[-45   2  44  26  -1 -24] ⇒ -24

[[-19  14 -15 -17]
 [ 19 -16  54  -2]
 [ -1   4 -10  -8]] ⇒ -8

[[  3   7  25  -1 -16  41   1]
 [-37 -19  27  23  -5 -53  -4]] ⇒ -4

[[  2  -1  -5  -8]
 [  6  18 -21  15]
 [  5   8 -49   0]] ⇒ 0

[ -8  34 -52 -11  13  10  12] ⇒ 12

[-47 -48 -20 -14] ⇒ -14
---
  50.482   -45.944    69.455   144.367  -121.171    17.616 >> 17.616
-0.074  -0.092  -0.035   0.105 >> 0.105
 0.20  -0.16   0.16   0.18   0.03   0.17  -0.11 >> -0.11
 0.161  -0.133   0.128  -0.193  -0.103  -0.068  -0.100 >> -0.100
 113.04  -153.63    85.39    34.59 >> 34.59
 15.939    9.525  -10.964    3.923 >> 3.923
-0.012  -0.063   0.144   0.077  -0.194  -0.002 >> -0.002
-0.01   0.16   0.04  -0.12  -0.05 >> -0.05
---
[ 39  28  18 -36  21  -4] >> 39

[[5539 6008 8568 7367 1803 7797]
 [6188 8756 8568 8116 3751 5842]] >> 5539

[1 8 8 7 2 8 6] >> 1

[[541  20 198 472 272 935 754]
 [548  36 216 370 267 366 436]] >> 541

[  3 -12   8 -33 -10  28] >> 3

[-282 -718  584  651] >> -282
---
[7, 4, 6, 1, 2] --> 6
[28, 3, 53, 82, 19, 99] --> 53
[457, 776, 206, 639, 165] --> 206
[32, 72, 15, 82] --> 15
[728, 567, 22, 949, 979, 860, 125] --> 22
[36, 225, 254, 30] --> 254
[45, 95, 6, 81] --> 6
---
[[-0.193, 0.147, -0.074, 0.165, -0.143],
 [0.066, 0.025, 0.031, 0.117, 0.099],
 [0.220, -0.002, -0.064, 0.069, -0.008]]
0.165

[0.1, 1.2, -0.2, -0.9]
0.1

[-27.101, -141.275, 66.870, -189.008, 136.995, -111.484]
66.870

[[0.2, 0.2, -0.1, 0.2, 0.0, -0.1],
 [1.3, 1.0, -1.1, 0.4, 0.0, -1.2],
 [2.4, 1.6, -2.3, 0.1, 0.3, -2.0]]
1.6

[-0.2, 1.6, -1.2, 0.5]
0.5

[1.642, -10.383, -8.820, 11.337, -16.753, -4.692, -4.182]
1.642

[[-3.0, -5.8, 20.9, -1.3, -8.2],
 [1.1, -15.1, 14.8, 7.8, -6.3]]
14.8

[[-0.07, -0.09, -0.20, -0.21, 0.00, 0.17],
 [-0.09, -0.08, -0.21, -0.18, -0.01, 0.15]]
0.15

[-15.27, -1.66, 12.84, 4.50, 17.87]
12.84

[-0.464, 0.379, 0.784, 1.381, -1.098, -0.863]
0.784
---
[ 109.6  140.1  -74.8   32.7 -149.3] --> -74.8

[[ 18.043  10.050  11.818   5.926  -8.534  20.520  15.722]
 [ -8.199  -7.754  13.915   2.849  -4.508 -13.588 -10.628]
 [ -4.457 -18.518  10.610  -0.066 -21.677 -10.614 -16.609]] --> 2.849

[  8.009   2.965   5.505  11.590 -16.977] --> 5.505

[ -15.74   97.80  -18.43 -113.50 -153.71] --> -18.43

[ 0.478 -0.818 -0.263 -1.167  0.312  1.111 -0.197] --> -1.167

[ 0.148  0.043  0.193  0.139 -0.121  0.084 -0.014] --> 0.139

[-129.900  -74.742   32.092  -72.149   96.821] --> 32.092

[ -14.235  187.878 -144.064  186.707   43.248   84.810  201.668] --> 186.707
---
[[-3 12  4 15 11 16 -3 11 -3  6 -3  3  4 -2 -3 13]
 [-3 12 -3  4 -1  2 14 11 -3 22  1 32 -3  0 -2  0]
 [-3 -3 -3 -3 -3 -3 -3 -3  0 -2 -3  1 -3 -3  0 -1]
 [-3 -1 25 -2 -2 -3 14 -3  7 -3 22 -3 25 16  8 -3]
 [ 0 27  3 16 27 39 -1 19 -2 25 -1 35 -1  0 -3 48]
 [-3 -3 -3 18  0 16 -3  2 -2 -3 -3  0 -3  6 33 32]
 [ 0 32 29 39 45 42 -1 23 -1 15 -3 11 23  0 -3 44]
 [-1 -3  8 17 30 20 -2 -1 -3 -3 -3 -2  3 -3 22 43]
 [-1 21 25 35 -3  3 19 11 -1 11 32 17 28  2 -3  4]
 [19 -3 -1 -2 -1  6 -3  8 -3  1 -2 -3 -1 -3 -3 -2]
 [-1 33 -3 11  0  1 41 24 -3 43 18 54 -2  8 -3 -2]
 [ 7 -3 -1 -3 -2  3 -3  0  8  6 -1 11 -1 -3  0  3]] Answer: 7

[[ -1  30  26  14  33  48 -16  37  -7 -32]
 [  6  25  17  21  33  36 -28  28  17 -23]
 [-18  25  15  16  40  36 -14  27 -12 -22]
 [-34 -13 -13  -3  18 -10   3 -11 -21  31]
 [-24   6   2   7  33  16  -8   6 -11   4]
 [-15  -9 -12  -2  -2 -15  10 -13 -16  15]
 [-39 -14 -15   7  14 -18  -1 -15 -22  27]] Answer: -39

[[ 50  19  -9  18  -5  -9 -13 -36   5  -9  22 -15  52 -61]
 [  0   0   0   0  -1   0  -1   0   0   0   0  -1   1  -1]
 [ -1  -1   0   0   0  -1   0   0   0   0  -1   0   0  -1]
 [ -1   1   0  -1   1   0   0  -1   1  -1   0   0   0   1]
 [-25 -10   4 -10   3   4   7  17  -1   5 -11   7 -26  30]
 [ 51  20  -8  18  -5  -9 -13 -36   5  -8  22 -15  52 -61]
 [ 24   9  -4  10  -3  -5  -7 -18   2  -4  11  -7  27 -32]] Answer: 24

[[-30  -3   2 -28 -12  24 -18  -6   0 -10  -3 -10  16  -6  31  -6]
 [  1   1   0  -1   0   0   1  -1   0   0  -1   0   0  -1   1   0]
 [  6   2   9  -8 -10  14  -5   4  -9 -11  -2   6  -7   2  14  -2]
 [ 13   7  25 -24 -18  31 -13  16 -18 -27  -5  15  -9   7  23  -1]
 [  2   1   2  -1  -2   3   1  -1  -2  -1  -1   0  -3  -1   4  -1]
 [-14   0   4 -24 -11  22 -17  -1  -4 -10  -3  -6   6  -1  24  -5]
 [-19  -1   4 -23 -10  20 -17  -3  -5 -10  -4  -8   8  -3  26  -9]
 [  7   2   8  -9 -10  14  -6   4  -8 -11  -1   6  -6   0  12  -1]
 [  4   2   3  -2  -4   4   0   0  -3  -3  -1   1  -4   0   6  -2]
 [-23   0   3 -25 -11  21 -17  -5  -3 -11  -4 -10  12  -5  28  -8]
 [ 31  26  50 -24 -28  20 -30  31 -15 -35  -9  26   0  16  15  -1]
 [-17   0   4 -24 -10  21 -18  -4  -4 -10  -5  -6   6  -2  25  -7]] Answer: -17

[[-39 -19 -38   3  -4   5 -22   7  15  13  20   9 -57   2  -2]
 [-34 -25 -43  13 -23 -15 -16   0  13  15  17  18 -45   7   0]
 [ 17  -7 -21  35 -19 -10  -1 -14 -41 -19   5  -4  47 -29  -6]
 [ 27  20  51 -23   5 -13  28   0  19   5 -28   2  29  25   8]
 [ -2  -5 -31  22  13  29 -21   0 -40 -21  23 -19   7 -43 -10]
 [ -3   5  28 -25 -10 -25  17   4  44  23 -19  19 -17  44  10]
 [-23  -1  13 -29   7  -1   0  13  45  22  -4  13 -50  33   7]
 [ 38  20  41  -6   2  -9  25  -6 -10  -8 -23  -5  54   3   3]
 [  2 -18 -37  41 -37 -28  -4 -16 -30  -7   7   9  27 -18  -5]
 [ 23  28  50 -32  36  24  15  10   9  -5 -16 -17  14   7   4]
 [-20 -26 -55  36 -30 -16 -18 -10 -21  -2  19   9  -7 -19  -5]] Answer: -20

[[ -1  -4  -2   5   2   0   1  -2  18  42]
 [ -3   3  -3   9  -2   3  -2   3 -13 -45]
 [  0  -5  -9  11   0   1  -2  -2   6 -11]
 [  0   0   7  -6  -1   8   2   0  15  56]
 [ -1  -3   3  -9   2   7   1  -1  20  56]
 [ -3   4  -1  -2  -4  -2  -2   3 -17 -41]] Answer: -3

[[-32  19 -23  27  44 -41  30  35 -35 -10  -8  38 -36]
 [ 33 -31 -32 -31  -8  34  35  30  -4 -35 -33  42 -15]
 [-26 -12 -31  39 -31  31 -14 -26 -24  47 -19   2   2]
 [-13  -2  36  -7 -38  43  20   3   2  20  25  -5 -44]
 [-38   1 -34 -48  26 -39 -19  24 -14  36  15  -7  -2]
 [  6 -20  42 -26 -35 -24 -18 -25 -17  28  38  20 -33]
 [-40 -29  41 -41   2  -6  26 -46  11  37 -18   6  17]] Answer: -40
---
[12.839, -10.775, 8.419, -4.643, 8.612, 17.060]	17.060
[147.275, -152.192, -23.270, 21.068]	21.068
[0.646, -1.644, -0.747, 0.120, 0.460, 1.719]	1.719
[1.016, 1.506, -1.728, -0.210]	-0.210
[-0.213, 1.443, 1.348, -1.364]	-1.364
[0.086, -0.096, -0.163, 0.152, -0.147, -0.027]	-0.027
[123.232, 59.370, -48.244, 119.434, 76.298, -120.714, -39.840]	-39.840
[-11.19, 17.34, -14.07, -4.81, -3.55]	-3.55
